Below is a small trained network, with its code and all its weights. Each question gives an input and a target symbol and asks what happens when units are switched off, that is, made to give their printed mean instead of their output.

import numpy as np


def w(rows, s, z=0):
    codes = np.array(rows[::2]) - 128.0
    scale = np.full(codes.shape[1], s)
    scale[-1] = z or s
    return codes * scale


def f(y):
    return y / 2 * (1 + np.tanh(0.7978845608 * (y + 0.044715 * y**3)))


def softmax(a):
    e = np.exp(a - a.max(-1, keepdims=True))
    return e / e.sum(-1, keepdims=True)


def log_softmax(a):
    a = a - a.max(-1, keepdims=True)
    return a - np.log(np.exp(a).sum(-1, keepdims=True))


def net(x, mask):
    ids = ['βγδζμξστφψω'.index(c) for c in x.split()]
    T = len(ids)
    res = E[ids] + P[:T]
    u = 0
    for l in range(2):
        r = res
        for j in range(2):
            rows = slice(2 * j, 2 * j + 2)
            q, k, v = (r @ M[l][rows].T for M in (Q, K, V))
            z = softmax(np.where(np.tri(T) > 0, q @ k.T / 2**0.5, -1e9)) @ v
            o = O[l][rows]
            res = res + np.where(mask[u + j], z, o[:, -1]) @ o[:, :-1]
        u += 2
        y = f(res @ A[l][:, :-1].T + A[l][:, -1])
        res = res + np.where(mask[u : u + 12], y, B[l][:, -1]) @ B[l][:, :-1]
        u += 12
    return log_softmax(res[-1] @ U[:, :-1].T + U[:, -1])


Q, K, V, O, A, B = {}, {}, {}, {}, {}, {}
E = w([
[190,197,129,108,137,240,140,161,145,206],'β',
[121,200,7,104,83,192,163,87,68,167],'γ',
[124,156,63,85,204,86,77,85,90,211],'δ',
[76,92,46,141,74,61,233,83,107,67],'ζ',
[150,150,166,235,94,88,194,178,94,222],'μ',
[87,43,150,146,214,207,74,225,158,35],'ξ',
[88,184,63,148,128,100,102,160,209,171],'σ',
[82,155,82,110,33,231,208,161,160,204],'τ',
[50,151,76,202,122,197,186,71,180,165],'φ',
[62,215,162,164,67,77,91,76,91,111],'ψ',
[126,110,158,147,32,187,58,107,19,145],'ω',
],0.011)
P = w([
[193,87,121,81,145,95,3,60,131,26],'0',
[6,146,118,170,126,131,167,254,178,244],'1',
[14,173,127,158,114,163,146,203,136,206],'2',
[29,183,111,178,116,168,143,180,127,189],'3',
[41,198,98,156,118,170,147,156,114,169],'4',
[54,214,94,140,132,174,164,142,98,161],'5',
[59,203,79,152,131,172,161,119,106,171],'6',
[65,218,64,148,134,179,168,117,107,163],'7',
[81,226,63,149,120,182,157,114,98,157],'8',
[79,223,65,160,128,177,139,108,108,167],'9',
[91,198,42,139,122,179,159,106,110,168],'10',
],0.0063)
Q[0] = w([
[111,158,47,146,231,211,163,176,138,179],'L0H1',
[100,87,233,127,37,105,196,171,158,170],'L0H1',
[28,223,4,199,121,206,138,145,62,166],'L0H2',
[16,210,23,186,67,190,115,119,37,169],'L0H2',
],0.0046)
K[0] = w([
[139,51,93,79,149,135,81,150,152,72],'L0H1',
[186,163,118,114,42,79,124,33,100,124],'L0H1',
[167,49,162,75,127,97,54,103,182,59],'L0H2',
[185,91,179,89,157,96,88,92,198,3],'L0H2',
],0.0057)
V[0] = w([
[57,134,135,215,161,117,76,150,219,73],'L0H1',
[158,6,104,38,195,181,75,196,89,42],'L0H1',
[4,113,50,123,100,197,158,3,105,118],'L0H2',
[133,30,227,173,120,68,109,30,74,67],'L0H2',
],0.0056)
O[0] = w([
[103,247,61,185,194,138,142,107,106,138,253],'L0H1',
[207,134,94,176,68,87,51,62,145,80,135],'L0H1',
[235,170,73,116,119,83,110,254,137,161,215],'L0H2',
[118,97,61,204,214,180,245,118,25,156,76],'L0H2',
],0.008,0.0035)
A[0] = w([
[161,147,62,75,110,34,77,2,78,117,228],'L0N1',
[200,148,107,70,88,127,151,123,143,128,198],'L0N2',
[74,137,91,120,147,90,70,102,158,108,210],'L0N3',
[42,114,125,156,146,144,121,163,170,88,183],'L0N4',
[73,182,160,117,133,122,98,120,68,129,197],'L0N5',
[105,160,100,153,99,188,113,119,169,103,202],'L0N6',
[96,111,89,120,111,103,68,130,120,211,242],'L0N7',
[152,66,141,169,110,139,131,87,80,81,142],'L0N8',
[140,56,114,194,158,97,179,201,105,120,214],'L0N9',
[143,108,139,147,198,121,153,89,99,179,83],'L0N10',
[201,202,100,103,83,56,137,118,72,153,254],'L0N11',
[49,50,195,103,211,118,115,214,156,121,102],'L0N12',
],0.0075,0.0031)
B[0] = w([
[210,2,84,63,181,207,208,125,141,165,165],'L0N1',
[150,130,159,117,86,95,64,135,217,126,159],'L0N2',
[114,126,124,44,164,92,170,79,129,83,180],'L0N3',
[178,170,191,57,158,110,145,103,110,96,194],'L0N4',
[67,173,38,68,240,169,167,149,126,170,189],'L0N5',
[103,209,140,109,125,101,127,107,183,115,253],'L0N6',
[96,133,71,58,65,141,178,138,107,94,212],'L0N7',
[172,162,189,224,75,145,132,110,89,128,123],'L0N8',
[170,171,169,116,71,181,133,161,129,156,150],'L0N9',
[81,113,114,148,118,141,126,50,14,102,126],'L0N10',
[131,136,71,103,100,146,113,187,174,189,207],'L0N11',
[205,122,255,85,170,238,150,158,127,154,139],'L0N12',
],0.0061,0.0075)
Q[1] = w([
[170,2,153,201,147,50,51,86,95,106],'L1H1',
[95,128,86,179,168,149,191,121,65,195],'L1H1',
[137,37,149,193,129,66,99,101,81,81],'L1H2',
[49,120,176,82,108,165,206,179,127,200],'L1H2',
],0.0068)
K[1] = w([
[89,161,96,249,151,123,178,86,50,151],'L1H1',
[87,165,144,88,185,119,74,198,133,168],'L1H1',
[72,173,131,110,125,98,142,187,153,191],'L1H2',
[160,138,189,129,210,123,62,118,140,3],'L1H2',
],0.007)
V[1] = w([
[153,148,55,164,155,170,224,192,71,188],'L1H1',
[85,201,154,176,36,74,80,208,144,114],'L1H1',
[254,51,227,144,118,207,109,155,92,144],'L1H2',
[85,164,162,187,163,175,174,112,34,144],'L1H2',
],0.0055)
O[1] = w([
[132,117,60,160,140,96,95,190,141,111,98],'L1H1',
[173,127,95,128,154,136,97,42,70,159,189],'L1H1',
[103,175,107,143,91,172,103,99,93,1,142],'L1H2',
[33,74,110,136,135,167,109,136,154,124,3],'L1H2',
],0.0099,0.0062)
A[1] = w([
[122,131,60,215,123,118,79,207,94,8,67],'L1N1',
[175,78,144,145,123,75,188,163,229,224,128],'L1N2',
[134,200,186,179,70,173,153,87,165,109,172],'L1N3',
[149,144,72,144,72,189,152,137,83,176,133],'L1N4',
[58,129,210,166,142,24,135,157,254,118,127],'L1N5',
[199,103,240,63,103,85,136,26,84,182,2],'L1N6',
[148,172,85,124,142,88,182,6,46,134,204],'L1N7',
[129,133,214,90,69,193,150,83,130,46,53],'L1N8',
[11,153,175,243,106,143,166,213,125,94,185],'L1N9',
[17,94,113,156,44,210,78,97,126,94,163],'L1N10',
[103,203,165,181,67,145,107,122,160,172,225],'L1N11',
[227,191,65,134,127,140,100,127,91,161,175],'L1N12',
],0.0055,0.0022)
B[1] = w([
[121,169,182,79,52,210,134,157,118,233,172],'L1N1',
[35,226,80,106,198,123,89,55,2,72,183],'L1N2',
[153,63,129,135,219,104,98,126,151,76,196],'L1N3',
[65,108,199,153,131,151,99,97,190,132,214],'L1N4',
[81,103,124,241,96,179,216,61,37,94,146],'L1N5',
[129,49,147,166,97,189,128,140,108,158,196],'L1N6',
[221,66,154,183,88,128,178,136,146,122,239],'L1N7',
[138,139,120,143,205,207,127,181,162,112,158],'L1N8',
[182,56,178,105,140,25,152,121,112,195,190],'L1N9',
[72,77,170,107,113,59,52,55,149,65,173],'L1N10',
[121,85,130,118,218,72,121,121,113,138,197],'L1N11',
[70,123,151,211,124,88,104,115,166,118,252],'L1N12',
],0.006,0.011)
U = w([
[118,156,78,166,179,87,3,115,153,138,76],'β',
[127,159,95,171,58,197,148,150,160,145,4],'γ',
[143,30,58,119,178,156,144,172,135,173,183],'δ',
[167,78,101,93,71,76,213,161,112,81,156],'ζ',
[185,98,184,146,96,82,113,92,136,219,166],'μ',
[148,139,163,99,176,200,138,157,156,102,189],'ξ',
[151,186,100,113,65,31,100,127,150,64,133],'σ',
[79,66,146,82,120,64,89,99,197,121,209],'τ',
[123,91,105,218,170,86,151,74,118,66,113],'φ',
[108,185,125,43,125,113,143,74,56,125,59],'ψ',
[95,142,142,103,62,147,47,110,64,112,83],'ω',
],0.0056,0.0024)

Each question gives the input, a string of symbols that net reads in full, and the target symbol t.
The units are the heads (2 rows each of Q, K, V and O) and the neurons (one row each of A and B). Each row of codes is followed by its name. A weight is (code - 128) times the scale printed after its matrix; where a second scale follows, it is the last column's (O, A, B and U).
mask holds one flag per unit, layer by layer, with each layer's heads first. A switched-off unit (its flag False) gives its mean, the last column of its rows in O or B, instead of its output. The means were averaged over made-up inputs and are rounded, as every weight is.
A unit's drop is (log p(t) with every unit on - log p(t) with that unit switched off) / (log p(t) with every unit on - log p(t) with every unit switched off).
The circuit of an input: a set's keep is (log p(t) with only the set's units on - log p(t) with every unit switched off) / (log p(t) with every unit on - log p(t) with every unit switched off). Starting from the 12 units with the biggest drops (on a tie, the unit counted first), units are removed one at a time, each time the one whose removal leaves the highest keep (on an exact tie, the one counted first), for as long as the keep stays at least 0.8.
units of the circuit, in order: the units of the circuit, biggest drop first
most important unit: the unit with the biggest drop
k most important neurons: the k neurons with the biggest drops, biggest first
k most important neurons of layer l: the k neurons of layer l with the biggest drops, biggest first
heads that matter: for each layer, one digit per head in row order, 1 if its drop is at least 0.15 and else 0, layers parted by /
input σ φ γ ξ ζ φ γ ξ, target ψ: most important neuron of layer 0	[L0N3]
input μ ξ τ τ τ ψ τ ψ, target τ: units of the circuit, in order	[L1H2; L0H2]
input ψ σ φ φ, target δ: units of the circuit, in order	[L0H2; L1H2]
input τ σ σ ξ μ σ μ τ τ ξ, target μ: heads that matter	11 / 11
input ψ τ ξ, target ξ: heads that matter	00 / 00
input σ τ ξ ψ, target ψ: heads that matter	11 / 00
input τ τ τ τ φ ψ, target μ: units of the circuit, in order	[L1H1; L0H2; L1H2; L0N2]
input σ τ γ τ ω τ μ, target ψ: units of the circuit, in order	[L1N2; L1H2; L0H1; L1N7]
input τ ψ δ γ β φ τ σ, target μ: heads that matter	11 / 11
input ξ φ φ, target φ: units of the circuit, in order	[L0H1; L0H2]
input ξ ω μ γ γ, target γ: 3 most important neurons of layer 0	[L0N1; L0N8; L0N11]
input σ γ τ, target ψ: heads that matter	00 / 01
input ξ ξ ξ τ δ β ξ ψ, target φ: heads that matter	11 / 01
input ψ ψ γ ψ ψ, target δ: most important neuron	[L0N5]
input δ τ β, target ζ: 2 most important neurons of layer 1	[L1N9; L1N5]
input β ξ τ, target τ: 4 most important neurons of layer 1	[L1N10; L1N3; L1N11; L1N2]
input ξ τ ξ φ τ β ξ, target φ: 2 most important neurons	[L1N5; L0N1]
input τ τ φ ψ τ δ, target μ: 2 most important neurons	[L0N2; L1N7]
input σ ξ δ ξ ξ ψ, target ψ: 3 most important neurons of layer 0	[L0N3; L0N1; L0N11]
input γ ψ ξ ξ τ τ ξ τ γ ξ, target σ: most important neuron	[L0N1]
input δ ψ β β ξ τ β ψ γ, target γ: heads that matter	01 / 00
input ξ ξ ξ δ μ ζ σ ψ φ, target φ: 2 most important neurons	[L0N1; L0N6]
input γ φ μ φ ξ δ τ τ, target τ: heads that matter	00 / 01
input ξ τ γ ξ δ, target φ: 3 most important neurons of layer 0	[L0N1; L0N8; L0N5]
input δ τ φ τ τ ψ ψ γ ψ, target ζ: heads that matter	10 / 10
input ψ τ τ τ φ τ, target δ: heads that matter	11 / 11
input μ ψ φ, target τ: 2 most important neurons	[L1N10; L1N9]
input τ ψ τ ψ ξ ξ, target μ: most important unit	L0H1
